Below are the code and all the weights of a small trained network. Each question names an input and a class and asks about switching units off, where a switched-off unit gives its printed mean instead of its output.

import numpy as np


def w(rows, s, z=0):
    codes = np.array(rows[::2]) - 128.0
    scale = np.full(codes.shape[1], s)
    scale[-1] = z or s
    return codes * scale


def f(y):
    return np.maximum(y, 0)


def log_softmax(a):
    a = a - a.max(-1, keepdims=True)
    return a - np.log(np.exp(a).sum(-1, keepdims=True))


def net(x, mask):
    res = np.array(x, float).reshape(1, 7) / 4 @ E
    y = f(res @ A[0][:, :-1].T + A[0][:, -1])
    res = res + np.where(mask, y, B[0][:, -1]) @ B[0][:, :-1]
    return log_softmax(res[-1] @ U[:, :-1].T + U[:, -1])


A, B = {}, {}
E = w([
[239,218,14,18],'x0',
[104,163,104,151],'x1',
[255,174,217,206],'x2',
[154,91,186,85],'x3',
[151,95,158,102],'x4',
[114,150,156,117],'x5',
[120,142,161,112],'x6',
],0.0095)
A[0] = w([
[170,166,180,170,208],'neuron 1',
[39,93,107,83,166],'neuron 2',
[93,141,135,176,27],'neuron 3',
[200,139,163,209,143],'neuron 4',
[112,173,149,127,244],'neuron 5',
[141,120,154,118,219],'neuron 6',
[80,93,179,209,87],'neuron 7',
[180,107,161,150,125],'neuron 8',
[87,141,144,92,100],'neuron 9',
[62,85,168,182,84],'neuron 10',
[173,145,165,203,185],'neuron 11',
[159,246,94,72,103],'neuron 12',
[107,76,111,100,253],'neuron 13',
[109,66,143,91,232],'neuron 14',
[53,97,103,82,172],'neuron 15',
],0.013,0.0015)
B[0] = w([
[37,194,129,153,206],'neuron 1',
[38,158,203,186,226],'neuron 2',
[108,64,70,97,167],'neuron 3',
[72,169,227,217,224],'neuron 4',
[136,135,181,130,151],'neuron 5',
[122,113,125,155,156],'neuron 6',
[241,58,25,22,237],'neuron 7',
[86,167,132,105,184],'neuron 8',
[150,143,122,180,161],'neuron 9',
[207,64,47,2,229],'neuron 10',
[84,232,149,183,211],'neuron 11',
[146,104,89,29,254],'neuron 12',
[146,159,165,224,181],'neuron 13',
[112,126,89,158,183],'neuron 14',
[78,235,184,219,217],'neuron 15',
],0.0075,0.013)
U = w([
[17,142,176,251,254],'0',
[236,65,79,19,2],'1',
],0.013,0.00054)

Each question gives the input, the list of numbers given to net, and the class t.
The units are the neurons (one row each of A and B). Each row of codes is followed by its name. A weight is (code - 128) times the scale printed after its matrix; where a second scale follows, it is the last column's (A, B and U).
mask holds one flag per neuron, in row order. A switched-off neuron (its flag False) gives its mean, the last column of its row in B, instead of its output. The means were averaged over made-up inputs and are rounded, as every weight is.
A unit's drop is (log p(t) with every unit on - log p(t) with that unit switched off) / (log p(t) with every unit on - log p(t) with every unit switched off).
The circuit of an input: a set's keep is (log p(t) with only the set's units on - log p(t) with every unit switched off) / (log p(t) with every unit on - log p(t) with every unit switched off). Starting from the 12 units with the biggest drops (on a tie, the unit counted first), units are removed one at a time, each time the one whose removal leaves the highest keep (on an exact tie, the one counted first), for as long as the keep stays at least 0.8.
circuit, biggest first: the units of the circuit, biggest drop first
unit that matters most: the unit with the biggest drop
k most important neurons: the k neurons with the biggest drops, biggest first
drop of u: that unit's drop, to one decimal
input [2,4,-1,8,-8,6,-1], class 1: unit that matters most => neuron 4
input [-2,7,-1,-8,8,-6,-6], class 1: circuit, biggest first => [neuron 4; neuron 1]
input [-5,-1,-3,0,7,8,5], class 1: 2 most important neurons => [neuron 10; neuron 7]
input [8,-5,8,5,-7,-7,-2], class 0: 2 most important neurons => [neuron 4; neuron 7]
input [-7,-2,5,-3,-2,4,-7], class 1: 2 most important neurons => [neuron 7; neuron 10]
input [7,1,-7,-3,3,-2,-8], class 0: 3 most important neurons => [neuron 7; neuron 15; neuron 10]
input [6,5,7,-3,-2,8,5], class 0: 4 most important neurons => [neuron 7; neuron 4; neuron 10; neuron 1]
input [-8,3,4,6,8,6,-5], class 1: 2 most important neurons => [neuron 7; neuron 10]
input [2,3,0,-7,5,7,7], class 1: drop of neuron 15 => 0.1
input [-2,-4,1,-1,-1,2,-8], class 1: drop of neuron 15 => 0.4
input [-7,-2,3,-7,1,-3,-5], class 1: drop of neuron 7 => 0.2
